Below is a small trained network, with its code and all its weights. Each question gives an input and a target symbol and asks what happens when units are switched off, that is, made to give their printed mean instead of their output.

import numpy as np


def w(rows, s, z=0):
    codes = np.array(rows[::2]) - 128.0
    scale = np.full(codes.shape[1], s)
    scale[-1] = z or s
    return codes * scale


def f(y):
    return y / 2 * (1 + np.tanh(0.7978845608 * (y + 0.044715 * y**3)))


def softmax(a):
    e = np.exp(a - a.max(-1, keepdims=True))
    return e / e.sum(-1, keepdims=True)


def log_softmax(a):
    a = a - a.max(-1, keepdims=True)
    return a - np.log(np.exp(a).sum(-1, keepdims=True))


def net(x, mask):
    ids = ['γδεηθξψ'.index(c) for c in x.split()]
    T = len(ids)
    res = E[ids] + P[:T]
    u = 0
    for l in range(3):
        q, k, v = (res @ M[l].T for M in (Q, K, V))
        z = softmax(np.where(np.tri(T) > 0, q @ k.T / 4**0.5, -1e9)) @ v
        res = res + np.where(mask[u], z, O[l][:, -1]) @ O[l][:, :-1]
        u += 1
        y = f(res @ A[l][:, :-1].T + A[l][:, -1])
        res = res + np.where(mask[u : u + 4], y, B[l][:, -1]) @ B[l][:, :-1]
        u += 4
    return log_softmax(res[-1] @ U[:, :-1].T + U[:, -1])


Q, K, V, O, A, B = {}, {}, {}, {}, {}, {}
E = w([
[230,126,108,142,149,133,177],'γ',
[175,52,119,188,165,164,182],'δ',
[169,167,116,126,123,189,179],'ε',
[135,29,202,179,66,62,135],'η',
[162,142,198,69,16,67,85],'θ',
[144,140,183,47,171,167,75],'ξ',
[7,115,174,220,124,141,71],'ψ',
],0.014)
P = w([
[113,81,45,103,119,151,110],'0',
[154,68,81,127,105,211,113],'1',
[79,136,115,66,125,129,178],'2',
[159,114,108,135,143,156,132],'3',
[87,162,167,101,123,128,181],'4',
[158,141,136,160,151,121,121],'5',
[101,167,221,131,116,135,181],'6',
[160,172,170,182,150,104,108],'7',
[105,183,249,158,106,163,170],'8',
],0.013)
Q[0] = w([
[110,165,172,120,114,116,230],'L0H1',
[154,142,58,179,60,57,89],'L0H1',
[101,165,27,133,169,84,164],'L0H1',
[93,116,109,108,188,3,85],'L0H1',
],0.013)
K[0] = w([
[88,167,198,117,249,75,99],'L0H1',
[148,78,83,89,149,178,136],'L0H1',
[110,66,95,65,115,96,97],'L0H1',
[83,99,15,106,129,113,149],'L0H1',
],0.013)
V[0] = w([
[112,191,8,183,68,128,253],'L0H1',
[78,150,188,232,45,49,124],'L0H1',
[83,149,191,183,52,204,60],'L0H1',
[191,152,107,242,47,61,232],'L0H1',
],0.0051)
O[0] = w([
[157,26,118,143,56,184,143,83],'L0H1',
[142,55,42,3,184,110,200,3],'L0H1',
[77,146,153,153,99,73,128,209],'L0H1',
[117,87,33,198,57,184,157,19],'L0H1',
],0.0075,0.0028)
A[0] = w([
[147,156,106,159,22,93,177,252],'L0N1',
[203,218,68,104,160,208,81,175],'L0N2',
[141,145,103,28,166,114,253,23],'L0N3',
[25,95,39,133,161,204,176,12],'L0N4',
],0.0069,0.0028)
B[0] = w([
[194,5,103,3,71,205,85,219],'L0N1',
[168,52,68,45,172,124,166,252],'L0N2',
[66,83,75,147,41,9,178,164],'L0N3',
[129,68,99,171,24,150,69,138],'L0N4',
],0.0067,0.0044)
Q[1] = w([
[99,150,132,169,86,7,129],'L1H1',
[198,94,146,120,212,136,88],'L1H1',
[82,146,132,100,160,118,72],'L1H1',
[145,105,148,118,124,201,125],'L1H1',
],0.012)
K[1] = w([
[90,105,39,139,141,85,2],'L1H1',
[210,187,139,198,145,140,204],'L1H1',
[113,216,105,119,151,177,106],'L1H1',
[153,152,203,148,50,118,220],'L1H1',
],0.0087)
V[1] = w([
[179,61,187,255,163,30,113],'L1H1',
[145,102,4,178,179,115,140],'L1H1',
[116,57,163,163,175,200,77],'L1H1',
[225,203,126,156,145,89,202],'L1H1',
],0.0063)
O[1] = w([
[81,35,25,14,172,229,1,4],'L1H1',
[151,140,158,166,179,97,30,10],'L1H1',
[94,161,121,76,198,115,124,252],'L1H1',
[165,73,78,202,77,135,107,64],'L1H1',
],0.0069,0.0035)
A[1] = w([
[204,101,98,155,183,187,108,37],'L1N1',
[80,109,103,229,77,123,61,104],'L1N2',
[73,194,145,127,193,79,114,1],'L1N3',
[253,109,139,64,111,110,100,55],'L1N4',
],0.0081,0.0076)
B[1] = w([
[125,73,53,164,181,38,3,220],'L1N1',
[58,33,125,107,164,56,186,134],'L1N2',
[170,67,65,210,50,132,155,251],'L1N3',
[90,225,94,215,71,27,142,248],'L1N4',
],0.008,0.0022)
Q[2] = w([
[194,133,151,141,106,247,91],'L2H1',
[100,113,137,184,106,111,73],'L2H1',
[154,155,188,135,86,110,70],'L2H1',
[92,123,187,149,127,139,135],'L2H1',
],0.014)
K[2] = w([
[244,117,147,78,128,255,137],'L2H1',
[117,113,36,97,186,120,163],'L2H1',
[166,221,78,156,184,176,186],'L2H1',
[109,171,130,54,183,85,156],'L2H1',
],0.0099)
V[2] = w([
[131,105,209,178,48,98,177],'L2H1',
[136,90,99,152,211,175,254],'L2H1',
[34,130,155,184,110,168,122],'L2H1',
[62,196,76,190,116,211,134],'L2H1',
],0.0061)
O[2] = w([
[114,147,108,122,127,133,31,254],'L2H1',
[158,125,26,42,255,188,152,164],'L2H1',
[87,138,42,143,117,44,136,130],'L2H1',
[86,161,82,250,154,54,206,107],'L2H1',
],0.0076,0.004)
A[2] = w([
[181,1,79,92,82,129,107,105],'L2N1',
[125,213,172,133,17,95,150,179],'L2N2',
[92,163,243,67,60,101,186,144],'L2N3',
[8,167,222,64,153,36,97,2],'L2N4',
],0.0082,0.007)
B[2] = w([
[55,255,100,117,97,182,143,163],'L2N1',
[130,25,141,106,179,140,115,233],'L2N2',
[106,152,124,185,140,110,29,244],'L2N3',
[154,140,98,166,151,147,251,190],'L2N4',
],0.0093,0.011)
U = w([
[142,236,121,174,56,128,92,40],'γ',
[110,141,55,115,169,211,77,2],'δ',
[206,83,153,106,77,246,207,234],'ε',
[75,213,183,61,30,155,133,133],'η',
[99,105,155,88,71,130,91,118],'θ',
[113,254,235,101,182,142,106,135],'ξ',
[80,160,127,114,103,101,161,167],'ψ',
],0.0061,0.0041)

Each question gives the input, a string of symbols that net reads in full, and the target symbol t.
The units are the heads (4 rows each of Q, K, V and O) and the neurons (one row each of A and B). Each row of codes is followed by its name. A weight is (code - 128) times the scale printed after its matrix; where a second scale follows, it is the last column's (O, A, B and U).
mask holds one flag per unit, layer by layer, with each layer's heads first. A switched-off unit (its flag False) gives its mean, the last column of its rows in O or B, instead of its output. The means were averaged over made-up inputs and are rounded, as every weight is.
A unit's drop is (log p(t) with every unit on - log p(t) with that unit switched off) / (log p(t) with every unit on - log p(t) with every unit switched off).
The circuit of an input: a set's keep is (log p(t) with only the set's units on - log p(t) with every unit switched off) / (log p(t) with every unit on - log p(t) with every unit switched off). Starting from the 12 units with the biggest drops (on a tie, the unit counted first), units are removed one at a time, each time the one whose removal leaves the highest keep (on an exact tie, the one counted first), for as long as the keep stays at least 0.8.
circuit, biggest first: the units of the circuit, biggest drop first
k most important neurons: the k neurons with the biggest drops, biggest first
k most important neurons of layer l: the k neurons of layer l with the biggest drops, biggest first
input ε γ ε ε δ ε θ ψ, target ψ: circuit, biggest first : [L1N2; L2H1; L2N4]
input ψ θ θ, target ψ: 4 most important neurons : [L2N4; L0N1; L0N2; L2N3]
input ξ ε ε ξ ψ ψ ε ε ε, target ε: circuit, biggest first : [L1H1; L2N2]
input ε ξ γ ψ ε ξ ε ψ ξ, target ψ: most important neuron : [L0N3]
input ψ ξ ε γ, target γ: circuit, biggest first : [L1H1; L1N4; L2N2]
input ε ε δ ξ θ, target ξ: circuit, biggest first : [L2N3; L0H1]
input ε ε θ, target θ: 3 most important neurons : [L2N2; L2N3; L0N1]
input ε ε ε ξ ε γ ε ξ, target ε: circuit, biggest first : [L0H1; L2N3]
input δ δ η ε, target η: 2 most important neurons of layer 2 : [L2N1; L2N2]
input ξ ξ δ θ ε ε ε ε, target ε: circuit, biggest first : [L2N3; L0H1]
input ε ε ε δ δ θ, target θ: 2 most important neurons : [L2N2; L1N4]
input θ ξ δ ε ξ γ θ, target ξ: 3 most important neurons : [L2N3; L0N2; L1N3]
input η ε ε δ δ ξ ξ ε η, target ξ: 2 most important neurons : [L2N3; L1N3]
input θ γ θ ψ ε θ ε ψ η, target ψ: circuit, biggest first : [L0H1; L1N2; L2H1]
input ξ ε η ε ε, target η: 2 most important neurons : [L2N1; L0N3]
input ξ θ ε, target ξ: circuit, biggest first : [L0H1]
input ε ε γ ε, target γ: circuit, biggest first : [L1N1; L0H1; L2N2; L1H1]
input ψ ξ γ, target ψ: circuit, biggest first : [L2H1; L0N3]
input θ ε ξ ψ δ, target ψ: 2 most important neurons : [L1N2; L0N3]
input ε δ γ γ ε δ ξ ψ θ, target ψ: 2 most important neurons : [L2N4; L1N2]
input ε ε δ ξ δ δ ξ ψ γ, target ψ: circuit, biggest first : [L0H1; L2H1; L0N3]
input ε ξ θ δ γ, target θ: 2 most important neurons : [L2N2; L0N3]
input ξ ψ ε ε θ θ ε ε γ, target ε: 2 most important neurons : [L2N3; L1N4]
input γ δ ξ γ δ, target ξ: 2 most important neurons : [L0N2; L2N2]
input γ ε ε ε δ ε, target δ: 3 most important neurons : [L1N1; L0N2; L0N3]
input ε γ ε ξ ε η, target η: 3 most important neurons of layer 2 : [L2N1; L2N2; L2N3]
